Below is a small trained network, with its code and all its weights. Each question gives an input and a class and asks what happens when units are switched off, that is, made to give their printed mean instead of their output.

import numpy as np


def w(rows, s, z=0):
    codes = np.array(rows[::2]) - 128.0
    scale = np.full(codes.shape[1], s)
    scale[-1] = z or s
    return codes * scale


def f(y):
    return y / 2 * (1 + np.tanh(0.7978845608 * (y + 0.044715 * y**3)))


def log_softmax(a):
    a = a - a.max(-1, keepdims=True)
    return a - np.log(np.exp(a).sum(-1, keepdims=True))


def net(x, mask):
    res = np.array(x, float).reshape(1, 5) / 4 @ E
    y = f(res @ A[0][:, :-1].T + A[0][:, -1])
    res = res + np.where(mask, y, B[0][:, -1]) @ B[0][:, :-1]
    return log_softmax(res[-1] @ U[:, :-1].T + U[:, -1])


A, B = {}, {}
E = w([
[129,118,119,254,54,195,165,223,150,57,112,37],'x0',
[146,12,99,186,113,109,83,205,165,139,51,163],'x1',
[114,184,111,38,26,114,70,135,154,116,86,127],'x2',
[109,129,100,196,211,89,60,105,175,62,129,79],'x3',
[172,204,60,174,144,121,134,144,159,191,164,117],'x4',
],0.012)
A[0] = w([
[40,73,194,113,131,85,94,97,67,86,110,135,124],'n0',
[102,109,121,108,89,107,198,161,117,174,126,164,46],'n1',
[204,196,21,143,156,97,96,188,138,194,195,152,21],'n2',
[212,110,169,115,107,182,165,142,131,164,156,196,56],'n3',
[122,187,118,69,98,121,41,142,173,124,56,180,70],'n4',
[92,111,150,121,159,104,85,96,129,171,98,185,45],'n5',
[134,49,86,149,129,91,90,192,162,181,64,202,42],'n6',
[102,108,133,92,163,3,83,111,149,195,156,145,5],'n7',
[173,51,164,153,254,135,189,132,98,165,156,158,16],'n8',
[92,125,66,147,193,95,44,52,190,79,147,90,68],'n9',
[107,148,148,89,116,175,200,149,148,207,105,137,87],'n10',
[119,126,165,92,162,46,100,79,118,210,147,154,80],'n11',
],0.0088,0.0027)
B[0] = w([
[145,67,163,49,112,106,151,126,106,140,135,153,218],'n0',
[133,117,157,161,156,97,91,117,210,153,86,116,183],'n1',
[175,12,141,82,85,69,165,110,59,78,156,157,234],'n2',
[104,108,136,154,164,122,99,125,155,158,103,145,192],'n3',
[169,144,43,111,121,209,99,72,83,125,115,173,231],'n4',
[115,107,83,206,84,129,174,189,154,95,104,100,194],'n5',
[58,200,158,92,168,135,156,133,149,138,223,171,244],'n6',
[127,116,132,159,137,147,94,156,126,98,160,85,226],'n7',
[213,209,94,117,126,183,105,93,87,65,67,162,236],'n8',
[124,113,190,177,173,115,79,114,100,205,118,149,225],'n9',
[75,126,170,167,125,93,68,93,164,165,94,108,195],'n10',
[52,116,161,185,48,161,130,141,130,114,145,68,248],'n11',
],0.011,0.012)
U = w([
[113,91,99,224,84,187,157,201,137,83,136,52,149],'0',
[143,109,149,169,188,70,62,100,141,221,59,146,70],'1',
[203,180,47,118,129,190,104,86,96,100,81,164,63],'2',
[170,17,148,79,124,69,201,118,89,105,132,165,110],'3',
[81,243,168,104,164,135,209,87,104,159,252,143,252],'4',
],0.012,0.003)

Each question gives the input, the list of numbers given to net, and the class t.
The units are the neurons (one row each of A and B). Each row of codes is followed by its name. A weight is (code - 128) times the scale printed after its matrix; where a second scale follows, it is the last column's (A, B and U).
mask holds one flag per neuron, in row order. A switched-off neuron (its flag False) gives its mean, the last column of its row in B, instead of its output. The means were averaged over made-up inputs and are rounded, as every weight is.
A unit's drop is (log p(t) with every unit on - log p(t) with that unit switched off) / (log p(t) with every unit on - log p(t) with every unit switched off).
The circuit of an input: a set's keep is (log p(t) with only the set's units on - log p(t) with every unit switched off) / (log p(t) with every unit on - log p(t) with every unit switched off). Starting from all 12 units, units are removed one at a time, each time the one whose removal leaves the highest keep (on an exact tie, the one counted first), for as long as the keep stays at least 0.8.
units of the circuit, in order: the units of the circuit, biggest drop first
unit that matters most: the unit with the biggest drop
k most important neurons: the k neurons with the biggest drops, biggest first
drop of u: that unit's drop, to one decimal
input [-1,-5,7,8,2], class 1: unit that matters most : n9
input [3,-4,-2,1,-8], class 3: 2 most important neurons : (n6 n0)
input [0,8,-4,-8,6], class 1: 3 most important neurons : (n1 n3 n10)
input [-3,-6,5,0,6], class 3: 3 most important neurons : (n2 n6 n8)
input [5,-7,-7,-8,-1], class 1: 3 most important neurons : (n10 n6 n3)
input [-6,2,-1,-4,-5], class 0: units of the circuit, in order : (n11 n5)
input [-8,6,8,4,1], class 0: 3 most important neurons : (n11 n5 n7)
input [-7,-3,1,7,-4], class 0: 3 most important neurons : (n11 n5 n7)
input [6,1,-1,6,-7], class 3: units of the circuit, in order : (n0 n11)
input [-3,4,-8,-2,7], class 2: 2 most important neurons : (n8 n0)
input [7,-2,8,3,0], class 2: 2 most important neurons : (n11 n4)
input [-4,8,-6,5,-7], class 4: 2 most important neurons : (n6 n2)
input [2,-6,5,-7,-1], class 1: 2 most important neurons : (n10 n6)
input [-1,4,-5,-3,0], class 2: unit that matters most : n8
input [-3,-5,-2,-3,5], class 3: 2 most important neurons : (n2 n6)
input [0,-1,-1,3,3], class 1: 3 most important neurons : (n6 n0 n9)
input [-2,-6,-7,-8,5], class 1: units of the circuit, in order : (n10 n3)
input [-4,0,-3,2,1], class 0: drop of n4 : 0.2
input [-8,2,0,-5,-3], class 0: drop of n5 : 0.1
input [-2,6,8,2,-3], class 2: drop of n4 : 3.6
input [-2,6,3,5,3], class 4: units of the circuit, in order : (n6)
